Here is a tiny trained network, its code and every weight. The questions are about switching its units off for an input and a class, where a switched-off unit gives its printed mean instead of its output.

import numpy as np


def w(rows, s, z=0):
    codes = np.array(rows[::2]) - 128.0
    scale = np.full(codes.shape[1], s)
    scale[-1] = z or s
    return codes * scale


def f(y):
    return y / 2 * (1 + np.tanh(0.7978845608 * (y + 0.044715 * y**3)))


def log_softmax(a):
    a = a - a.max(-1, keepdims=True)
    return a - np.log(np.exp(a).sum(-1, keepdims=True))


def net(x, mask):
    res = np.array(x, float).reshape(1, 3) / 4 @ E
    y = f(res @ A[0][:, :-1].T + A[0][:, -1])
    res = res + np.where(mask, y, B[0][:, -1]) @ B[0][:, :-1]
    return log_softmax(res[-1] @ U[:, :-1].T + U[:, -1])


A, B = {}, {}
E = w([
[68,164,236,57,101,160,98,158,54,127,197,219],'x0',
[156,60,135,148,171,46,10,90,37,37,162,124],'x1',
[2,81,146,229,59,103,189,85,5,121,126,48],'x2',
],0.011)
A[0] = w([
[51,166,206,40,101,170,92,180,58,145,203,229,2],'neuron 0',
[141,1,110,117,178,47,23,65,68,41,163,129,92],'neuron 1',
[61,127,133,158,67,168,222,131,146,153,94,139,145],'neuron 2',
[150,102,18,178,152,122,122,97,184,127,64,79,59],'neuron 3',
[125,154,86,85,98,197,221,205,141,193,86,145,65],'neuron 4',
[181,97,20,163,193,98,152,124,156,155,78,72,60],'neuron 5',
[168,94,79,149,141,112,155,90,140,131,67,103,58],'neuron 6',
[16,107,150,234,37,86,197,62,59,151,115,61,156],'neuron 7',
[91,166,98,115,77,178,200,173,193,202,103,136,100],'neuron 8',
[221,163,91,76,235,159,80,156,211,137,145,189,151],'neuron 9',
[221,179,80,56,181,116,115,203,188,146,101,195,155],'neuron 10',
],0.009,0.0035)
B[0] = w([
[62,79,164,164,38,216,183,29,185,179,207,170,213],'neuron 0',
[207,67,2,70,99,99,33,177,72,188,106,102,220],'neuron 1',
[194,158,80,95,152,115,64,180,91,142,127,93,195],'neuron 2',
[124,101,229,112,78,198,199,74,137,148,182,223,183],'neuron 3',
[170,106,87,49,130,84,97,148,124,178,94,87,190],'neuron 4',
[97,98,158,130,83,180,152,69,193,170,172,174,184],'neuron 5',
[153,100,204,94,85,204,153,96,166,116,176,133,160],'neuron 6',
[74,213,166,177,207,93,109,156,160,23,98,95,253],'neuron 7',
[197,70,53,79,146,97,129,116,48,199,107,115,196],'neuron 8',
[98,135,136,179,204,127,133,171,131,66,82,78,213],'neuron 9',
[76,193,143,190,158,104,107,148,78,62,78,122,206],'neuron 10',
],0.0099,0.025)
U = w([
[60,225,172,207,239,96,116,206,128,16,114,94,250],'0',
[239,131,4,18,92,89,88,195,69,227,132,102,99],'1',
[83,136,247,121,2,222,175,49,183,186,196,172,15],'2',
],0.0095,0.002)

Each question gives the input, the list of numbers given to net, and the class t.
The units are the neurons (one row each of A and B). Each row of codes is followed by its name. A weight is (code - 128) times the scale printed after its matrix; where a second scale follows, it is the last column's (A, B and U).
mask holds one flag per neuron, in row order. A switched-off neuron (its flag False) gives its mean, the last column of its row in B, instead of its output. The means were averaged over made-up inputs and are rounded, as every weight is.
A unit's drop is (log p(t) with every unit on - log p(t) with that unit switched off) / (log p(t) with every unit on - log p(t) with every unit switched off).
unit that matters most: the unit with the biggest drop
k most important neurons: the k neurons with the biggest drops, biggest first
drop when u is switched off: that unit's drop, to one decimal
input [4,7,4], class 1: unit that matters most => neuron 1
input [6,-3,-5], class 2: 3 most important neurons => [neuron 0; neuron 7; neuron 2]
input [1,5,-6], class 0: 2 most important neurons => [neuron 9; neuron 10]
input [5,8,-8], class 0: 2 most important neurons => [neuron 9; neuron 10]
input [-3,7,-7], class 0: 2 most important neurons => [neuron 9; neuron 10]
input [7,-3,-7], class 0: 3 most important neurons => [neuron 9; neuron 10; neuron 3]
input [5,-5,3], class 1: 2 most important neurons => [neuron 2; neuron 8]
input [-8,-2,6], class 2: 2 most important neurons => [neuron 3; neuron 5]
input [-2,4,-4], class 0: 2 most important neurons => [neuron 9; neuron 8]
input [2,-3,-4], class 0: 2 most important neurons => [neuron 1; neuron 10]
input [-4,-3,-2], class 2: 2 most important neurons => [neuron 1; neuron 7]
input [-5,-1,-6], class 0: 3 most important neurons => [neuron 9; neuron 10; neuron 0]
input [1,-5,-7], class 0: 2 most important neurons => [neuron 10; neuron 9]
input [7,-2,-4], class 2: unit that matters most => neuron 0
input [8,1,-7], class 2: 2 most important neurons => [neuron 0; neuron 7]
input [7,7,-6], class 1: 2 most important neurons => [neuron 1; neuron 7]
input [-7,-5,-2], class 2: drop when neuron 3 is switched off => 1.1
input [6,7,2], class 1: drop when neuron 1 is switched off => 4.6
input [-6,-2,4], class 2: drop when neuron 3 is switched off => 0.4
input [0,8,6], class 1: unit that matters most => neuron 1
input [6,4,-5], class 2: drop when neuron 0 is switched off => 3.2
